Here is a tiny trained network, its code and every weight. The questions are about switching its units off for an input and a class, where a switched-off unit gives its printed mean instead of its output.

import numpy as np


def w(rows, s, z=0):
    codes = np.array(rows[::2]) - 128.0
    scale = np.full(codes.shape[1], s)
    scale[-1] = z or s
    return codes * scale


def norm(h):
    return h / np.sqrt((h * h).mean(-1, keepdims=True) + 1e-5)


def f(y):
    return y / 2 * (1 + np.tanh(0.7978845608 * (y + 0.044715 * y**3)))


def log_softmax(a):
    a = a - a.max(-1, keepdims=True)
    return a - np.log(np.exp(a).sum(-1, keepdims=True))


def net(x, mask):
    res = np.array(x, float).reshape(1, 8) / 4 @ E
    u = 0
    for l in range(4):
        y = f(norm(res) @ A[l][:, :-1].T + A[l][:, -1])
        res = res + np.where(mask[u : u + 10], y, B[l][:, -1]) @ B[l][:, :-1]
        u += 10
    return log_softmax(norm(res)[-1] @ U[:, :-1].T + U[:, -1])


A, B = {}, {}
E = w([
[125,118,165,152,135,146,156],'x0',
[30,82,180,98,156,130,78],'x1',
[147,122,119,142,254,114,213],'x2',
[116,134,115,119,119,112,133],'x3',
[134,129,118,122,127,135,112],'x4',
[232,30,121,97,148,77,108],'x5',
[119,161,153,1,94,172,195],'x6',
[107,137,111,119,110,92,134],'x7',
],0.0051)
A[0] = w([
[144,142,82,134,19,96,151,140],'L0N0',
[2,94,146,129,145,111,109,138],'L0N1',
[198,159,132,184,94,171,178,129],'L0N2',
[80,203,112,126,171,99,122,50],'L0N3',
[126,124,190,75,169,190,94,7],'L0N4',
[170,95,129,84,167,101,123,98],'L0N5',
[120,56,164,142,111,134,209,227],'L0N6',
[41,191,124,150,111,170,160,28],'L0N7',
[32,99,167,116,136,130,137,169],'L0N8',
[114,133,60,143,126,131,125,51],'L0N9',
],0.0067,0.0022)
B[0] = w([
[149,118,188,132,125,193,106,254],'L0N0',
[244,145,88,162,177,162,11,249],'L0N1',
[145,166,134,16,161,74,34,253],'L0N2',
[148,67,112,135,206,219,252,150],'L0N3',
[96,214,105,49,118,83,98,130],'L0N4',
[41,9,103,107,61,179,100,185],'L0N5',
[155,160,49,33,87,76,29,215],'L0N6',
[158,75,11,136,88,144,79,236],'L0N7',
[208,125,76,58,208,146,47,221],'L0N8',
[218,179,136,202,134,68,101,117],'L0N9',
],0.0043,0.0022)
A[1] = w([
[156,185,126,109,122,184,93,48],'L1N0',
[228,204,103,154,93,109,194,144],'L1N1',
[170,183,98,127,59,85,115,48],'L1N2',
[157,178,149,41,115,126,155,10],'L1N3',
[126,154,148,147,52,128,121,135],'L1N4',
[103,108,101,152,153,103,236,187],'L1N5',
[100,254,123,188,110,215,153,72],'L1N6',
[68,197,106,159,180,195,160,76],'L1N7',
[124,84,50,97,189,110,103,43],'L1N8',
[130,113,94,102,229,118,210,146],'L1N9',
],0.0069,0.0011)
B[1] = w([
[99,12,197,72,131,43,142,212],'L1N0',
[131,164,232,102,225,138,31,255],'L1N1',
[98,151,249,108,173,217,117,202],'L1N2',
[62,121,60,75,221,3,150,214],'L1N3',
[69,95,167,191,117,228,86,169],'L1N4',
[99,95,230,151,21,212,36,159],'L1N5',
[221,51,12,111,142,67,93,240],'L1N6',
[228,100,98,75,79,157,93,180],'L1N7',
[151,142,189,78,111,162,68,230],'L1N8',
[71,134,220,202,32,243,175,247],'L1N9',
],0.005,0.003)
A[2] = w([
[163,75,115,114,161,139,189,8],'L2N0',
[81,142,2,176,153,209,157,103],'L2N1',
[139,100,111,218,186,117,156,156],'L2N2',
[107,140,152,50,183,122,37,67],'L2N3',
[146,108,187,151,89,97,101,143],'L2N4',
[78,143,148,101,69,153,49,124],'L2N5',
[148,54,146,130,86,100,185,50],'L2N6',
[155,140,134,232,138,75,60,107],'L2N7',
[174,55,172,112,120,103,160,48],'L2N8',
[101,208,87,162,104,134,182,24],'L2N9',
],0.0069,0.0019)
B[2] = w([
[143,45,90,130,83,164,65,121],'L2N0',
[214,102,116,2,62,104,91,130],'L2N1',
[102,144,156,163,72,60,231,150],'L2N2',
[197,169,163,154,187,86,164,253],'L2N3',
[99,205,106,67,80,234,172,173],'L2N4',
[152,67,139,166,216,231,208,204],'L2N5',
[227,74,104,80,63,173,51,121],'L2N6',
[36,165,112,173,142,54,170,217],'L2N7',
[181,144,71,132,112,189,38,146],'L2N8',
[156,105,124,61,109,132,28,104],'L2N9',
],0.0048,0.0053)
A[3] = w([
[129,145,138,121,81,121,78,2],'L3N0',
[131,158,23,138,122,151,206,28],'L3N1',
[130,116,69,191,151,153,52,152],'L3N2',
[113,102,158,68,109,181,235,162],'L3N3',
[99,55,131,129,100,182,222,99],'L3N4',
[71,65,132,116,94,244,176,85],'L3N5',
[43,108,183,140,204,225,44,129],'L3N6',
[85,146,139,163,242,67,111,131],'L3N7',
[135,102,112,1,191,128,170,118],'L3N8',
[179,151,132,135,184,175,154,82],'L3N9',
],0.0062,0.0034)
B[3] = w([
[136,129,179,125,154,153,148,98],'L3N0',
[160,110,91,136,121,188,52,101],'L3N1',
[150,115,140,62,79,94,188,207],'L3N2',
[56,150,119,255,102,138,155,193],'L3N3',
[143,64,168,183,55,78,84,136],'L3N4',
[94,104,164,166,91,129,102,171],'L3N5',
[139,151,210,123,115,169,172,247],'L3N6',
[136,239,166,114,163,41,167,217],'L3N7',
[113,187,124,210,80,35,143,253],'L3N8',
[177,118,216,160,134,135,143,172],'L3N9',
],0.0056,0.0044)
U = w([
[161,163,193,158,64,108,159,254],'0',
[152,208,232,117,199,119,140,56],'1',
[31,184,98,216,78,55,222,137],'2',
[60,84,229,219,29,252,170,27],'3',
[232,13,10,46,40,194,42,79],'4',
],0.0042,0.0023)

Each question gives the input, the list of numbers given to net, and the class t.
The units are the neurons (one row each of A and B). Each row of codes is followed by its name. A weight is (code - 128) times the scale printed after its matrix; where a second scale follows, it is the last column's (A, B and U).
mask holds one flag per neuron, layer by layer. A switched-off neuron (its flag False) gives its mean, the last column of its row in B, instead of its output. The means were averaged over made-up inputs and are rounded, as every weight is.
A unit's drop is (log p(t) with every unit on - log p(t) with that unit switched off) / (log p(t) with every unit on - log p(t) with every unit switched off).
The circuit of an input: a set's keep is (log p(t) with only the set's units on - log p(t) with every unit switched off) / (log p(t) with every unit on - log p(t) with every unit switched off). Starting from the 12 units with the biggest drops (on a tie, the unit counted first), units are removed one at a time, each time the one whose removal leaves the highest keep (on an exact tie, the one counted first), for as long as the keep stays at least 0.8.
units of the circuit, in order: the units of the circuit, biggest drop first
most important unit: the unit with the biggest drop
k most important neurons: the k neurons with the biggest drops, biggest first
k most important neurons of layer l: the k neurons of layer l with the biggest drops, biggest first
input [-8,2,7,4,4,8,4,-3], class 4: units of the circuit, in order	(L2N8, L1N1, L2N0)
input [2,-4,2,-8,6,-1,8,-1], class 2: units of the circuit, in order	(L3N8, L1N3)
input [-2,0,6,-5,-6,-7,4,-3], class 4: units of the circuit, in order	(L1N6, L1N7, L0N7)
input [-1,2,-2,6,-3,6,-7,4], class 2: 2 most important neurons	(L2N7, L1N0)
input [5,2,4,-4,-5,2,-2,1], class 3: 2 most important neurons	(L1N9, L0N2)
input [-3,-6,-5,7,-7,-8,-2,5], class 4: 2 most important neurons of layer 1	(L1N6, L1N9)
input [-2,4,4,7,2,7,-2,5], class 4: most important unit	L1N1
input [1,-3,7,-4,7,6,0,-6], class 3: 4 most important neurons	(L1N9, L1N6, L0N1, L0N8)
input [3,4,-6,1,4,-7,4,-6], class 4: 2 most important neurons of layer 0	(L0N7, L0N2)
input [8,2,6,-3,-4,8,1,3], class 4: 3 most important neurons	(L0N6, L2N6, L2N8)
input [1,-6,8,4,2,-6,-1,-4], class 3: 4 most important neurons	(L1N9, L1N5, L0N1, L0N3)
input [-2,1,3,7,5,4,-6,3], class 2: 2 most important neurons	(L2N7, L1N1)
input [-1,4,-1,5,6,-8,-7,0], class 4: 3 most important neurons	(L2N1, L1N1, L0N3)
input [0,4,6,-4,6,6,-5,5], class 3: 4 most important neurons of layer 1	(L1N9, L1N3, L1N1, L1N6)
input [-3,5,-4,-8,-7,-8,3,0], class 4: most important unit	L1N6
input [-2,6,-5,8,3,-8,-7,4], class 4: 3 most important neurons of layer 0	(L0N7, L0N2, L0N3)
input [5,-4,-3,7,-4,5,-2,-4], class 4: 2 most important neurons	(L0N5, L1N9)
input [6,4,7,2,6,-2,2,-5], class 3: 2 most important neurons	(L1N9, L0N2)
input [-7,-4,6,-1,6,3,-4,5], class 3: 3 most important neurons	(L1N9, L0N1, L1N5)
input [-7,-2,8,2,-8,-6,3,3], class 3: 2 most important neurons	(L1N9, L1N5)
input [-7,7,-4,-3,-7,-7,-6,1], class 1: most important unit	L0N8
input [4,1,-3,-3,-8,7,-7,-4], class 2: 3 most important neurons of layer 2	(L2N7, L2N2, L2N1)
input [8,1,8,5,4,8,7,-7], class 3: 3 most important neurons	(L1N9, L1N6, L3N3)
input [-6,4,8,-5,5,5,4,-1], class 3: 2 most important neurons of layer 0	(L0N2, L0N5)
